Here is a tiny trained network, its code and every weight. The questions are about switching its units off for an input and a target symbol, where a switched-off unit gives its printed mean instead of its output.

import numpy as np


def w(rows, s, z=0):
    codes = np.array(rows[::2]) - 128.0
    scale = np.full(codes.shape[1], s)
    scale[-1] = z or s
    return codes * scale


def norm(h):
    return h / np.sqrt((h * h).mean(-1, keepdims=True) + 1e-5)


def f(y):
    return np.maximum(y, 0)


def softmax(a):
    e = np.exp(a - a.max(-1, keepdims=True))
    return e / e.sum(-1, keepdims=True)


def log_softmax(a):
    a = a - a.max(-1, keepdims=True)
    return a - np.log(np.exp(a).sum(-1, keepdims=True))


def net(x, mask):
    ids = ['ΘΠΣΨαβγεζηξφω'.index(c) for c in x.split()]
    T = len(ids)
    res = E[ids] + P[:T]
    u = 0
    for l in range(3):
        q, k, v = (norm(res) @ M[l].T for M in (Q, K, V))
        z = softmax(np.where(np.tri(T) > 0, q @ k.T / 4**0.5, -1e9)) @ v
        res = res + np.where(mask[u], z, O[l][:, -1]) @ O[l][:, :-1]
        u += 1
        y = f(norm(res) @ A[l][:, :-1].T + A[l][:, -1])
        res = res + np.where(mask[u : u + 4], y, B[l][:, -1]) @ B[l][:, :-1]
        u += 4
    return log_softmax(norm(res)[-1] @ U[:, :-1].T + U[:, -1])


Q, K, V, O, A, B = {}, {}, {}, {}, {}, {}
E = w([
[88,80,215,121],'Θ',
[180,201,145,69],'Π',
[120,180,100,71],'Σ',
[108,108,81,136],'Ψ',
[160,87,139,126],'α',
[37,88,115,109],'β',
[44,192,197,142],'γ',
[145,148,245,142],'ε',
[203,193,104,229],'ζ',
[49,140,184,194],'η',
[143,164,163,131],'ξ',
[152,181,254,71],'φ',
[77,160,45,85],'ω',
],0.02)
P = w([
[3,147,175,179],'0',
[3,151,159,163],'1',
[26,144,167,159],'2',
[48,130,166,152],'3',
[63,122,156,146],'4',
[73,111,151,133],'5',
[81,102,145,127],'6',
[86,100,133,118],'7',
[85,81,156,120],'8',
],0.0048)
Q[0] = w([
[53,141,119,2],'0.h1',
[226,194,166,209],'0.h1',
[183,115,136,43],'0.h1',
[146,57,26,62],'0.h1',
],0.0088)
K[0] = w([
[166,90,129,95],'0.h1',
[120,179,150,167],'0.h1',
[142,152,129,85],'0.h1',
[71,89,124,4],'0.h1',
],0.017)
V[0] = w([
[127,97,154,112],'0.h1',
[13,112,102,131],'0.h1',
[176,98,1,155],'0.h1',
[115,144,86,55],'0.h1',
],0.0062)
O[0] = w([
[49,188,126,168,159],'0.h1',
[94,42,124,176,168],'0.h1',
[93,96,3,31,4],'0.h1',
[220,74,116,135,110],'0.h1',
],0.005,0.0037)
A[0] = w([
[25,18,49,121,55],'0.n1',
[99,196,92,23,11],'0.n2',
[87,14,102,230,190],'0.n3',
[81,253,146,86,249],'0.n4',
],0.0047,0.002)
B[0] = w([
[124,137,235,157,174],'0.n1',
[178,89,1,116,181],'0.n2',
[45,101,122,186,219],'0.n3',
[78,77,76,49,254],'0.n4',
],0.0062,0.0045)
Q[1] = w([
[253,56,97,191],'1.h1',
[103,243,75,83],'1.h1',
[101,128,117,115],'1.h1',
[119,89,78,115],'1.h1',
],0.012)
K[1] = w([
[104,88,161,1],'1.h1',
[231,151,127,183],'1.h1',
[152,127,92,159],'1.h1',
[98,86,69,111],'1.h1',
],0.0091)
V[1] = w([
[191,158,65,254],'1.h1',
[55,116,204,46],'1.h1',
[90,217,166,76],'1.h1',
[183,194,133,169],'1.h1',
],0.0046)
O[1] = w([
[98,182,154,235,40],'1.h1',
[126,46,255,99,250],'1.h1',
[191,34,64,111,160],'1.h1',
[59,104,97,180,55],'1.h1',
],0.0059,0.0025)
A[1] = w([
[211,115,168,208,1],'1.n1',
[147,233,64,167,143],'1.n2',
[48,144,94,98,134],'1.n3',
[145,136,125,1,74],'1.n4',
],0.0096,0.004)
B[1] = w([
[89,176,218,131,161],'1.n1',
[86,254,52,110,175],'1.n2',
[102,68,133,163,252],'1.n3',
[190,76,232,84,253],'1.n4',
],0.0082,0.0039)
Q[2] = w([
[88,61,237,165],'2.h1',
[195,13,71,63],'2.h1',
[255,141,172,246],'2.h1',
[41,134,175,15],'2.h1',
],0.0084)
K[2] = w([
[184,221,52,177],'2.h1',
[210,53,22,103],'2.h1',
[84,193,206,2],'2.h1',
[176,141,170,244],'2.h1',
],0.0089)
V[2] = w([
[89,250,115,103],'2.h1',
[77,118,184,95],'2.h1',
[23,212,113,2],'2.h1',
[103,177,163,103],'2.h1',
],0.0085)
O[2] = w([
[53,162,3,133,32],'2.h1',
[60,81,160,56,254],'2.h1',
[12,238,115,76,114],'2.h1',
[135,210,128,95,153],'2.h1',
],0.0079,0.0056)
A[2] = w([
[156,254,161,105,255],'2.n1',
[196,134,207,162,185],'2.n2',
[204,203,164,114,193],'2.n3',
[63,89,95,169,248],'2.n4',
],0.01,0.0061)
B[2] = w([
[148,130,24,142,211],'2.n1',
[155,184,87,130,255],'2.n2',
[124,125,50,235,184],'2.n3',
[248,156,1,128,241],'2.n4',
],0.0093,0.0066)
U = w([
[122,177,72,153,205],'Θ',
[118,97,51,76,143],'Π',
[155,141,74,123,72],'Σ',
[159,46,72,209,26],'Ψ',
[142,218,191,53,110],'α',
[111,134,155,4,124],'β',
[200,94,159,184,162],'γ',
[136,182,175,166,194],'ε',
[229,202,113,55,2],'ζ',
[83,101,140,200,175],'η',
[63,37,125,153,110],'ξ',
[79,104,215,124,170],'φ',
[54,163,152,89,183],'ω',
],0.017,0.0086)

Each question gives the input, a string of symbols that net reads in full, and the target symbol t.
The units are the heads (4 rows each of Q, K, V and O) and the neurons (one row each of A and B). Each row of codes is followed by its name. A weight is (code - 128) times the scale printed after its matrix; where a second scale follows, it is the last column's (O, A, B and U).
mask holds one flag per unit, layer by layer, with each layer's heads first. A switched-off unit (its flag False) gives its mean, the last column of its rows in O or B, instead of its output. The means were averaged over made-up inputs and are rounded, as every weight is.
A unit's drop is (log p(t) with every unit on - log p(t) with that unit switched off) / (log p(t) with every unit on - log p(t) with every unit switched off).
The circuit of an input: a set's keep is (log p(t) with only the set's units on - log p(t) with every unit switched off) / (log p(t) with every unit on - log p(t) with every unit switched off). Starting from the 12 units with the biggest drops (on a tie, the unit counted first), units are removed one at a time, each time the one whose removal leaves the highest keep (on an exact tie, the one counted first), for as long as the keep stays at least 0.8.
circuit, biggest first: the units of the circuit, biggest drop first
unit that matters most: the unit with the biggest drop
k most important neurons: the k neurons with the biggest drops, biggest first
drop when u is switched off: that unit's drop, to one decimal
input β α Σ α, target β: 2 most important neurons -> 0.n2; 0.n4
input ζ α ξ α ω α Ψ, target Θ: circuit, biggest first -> 2.h1; 1.n2; 1.h1
input ω ξ β Ψ Π ε γ Σ, target β: circuit, biggest first -> 2.n4
input ξ α α Π α, target ζ: 4 most important neurons -> 1.n4; 1.n3; 2.n2; 0.n1
input α Π ε α, target ζ: circuit, biggest first -> 2.h1; 1.h1; 0.h1
input Σ Π φ ζ ω Θ, target Θ: 2 most important neurons -> 1.n2; 2.n4
input α α ω α, target Π: 3 most important neurons -> 0.n3; 2.n4; 1.n4
input ζ α Π ε ε ε φ, target Θ: 2 most important neurons -> 2.n1; 2.n3
input α Σ α α Θ ω Θ Σ ξ, target Θ: 2 most important neurons -> 2.n1; 2.n3
input ζ Σ η α, target Θ: 2 most important neurons -> 1.n2; 0.n2
input ξ ζ Σ α α ω ω α Ψ, target Θ: 3 most important neurons -> 0.n1; 1.n2; 2.n4
input ζ α Π ω Σ Θ α, target Π: 2 most important neurons -> 2.n2; 2.n3
input ζ ω α α α Ψ β Π, target Θ: 2 most important neurons -> 1.n2; 2.n3
input Σ α ω α α Θ Π Π ω, target γ: circuit, biggest first -> 2.h1
input ζ α Θ, target Θ: 2 most important neurons -> 2.n4; 1.n2
input α Σ β ξ α Θ α α ε, target ε: 2 most important neurons -> 2.n3; 2.n4
input ω Σ Θ ε β Σ Σ α ζ, target Θ: drop when 1.n2 is switched off -> 0.1
input ξ ζ α Σ α γ, target Θ: drop when 0.n1 is switched off -> 0.0
input ζ Ψ Π α, target Θ: drop when 2.h1 is switched off -> 1.1
input Θ η Σ, target β: unit that matters most -> 1.n4
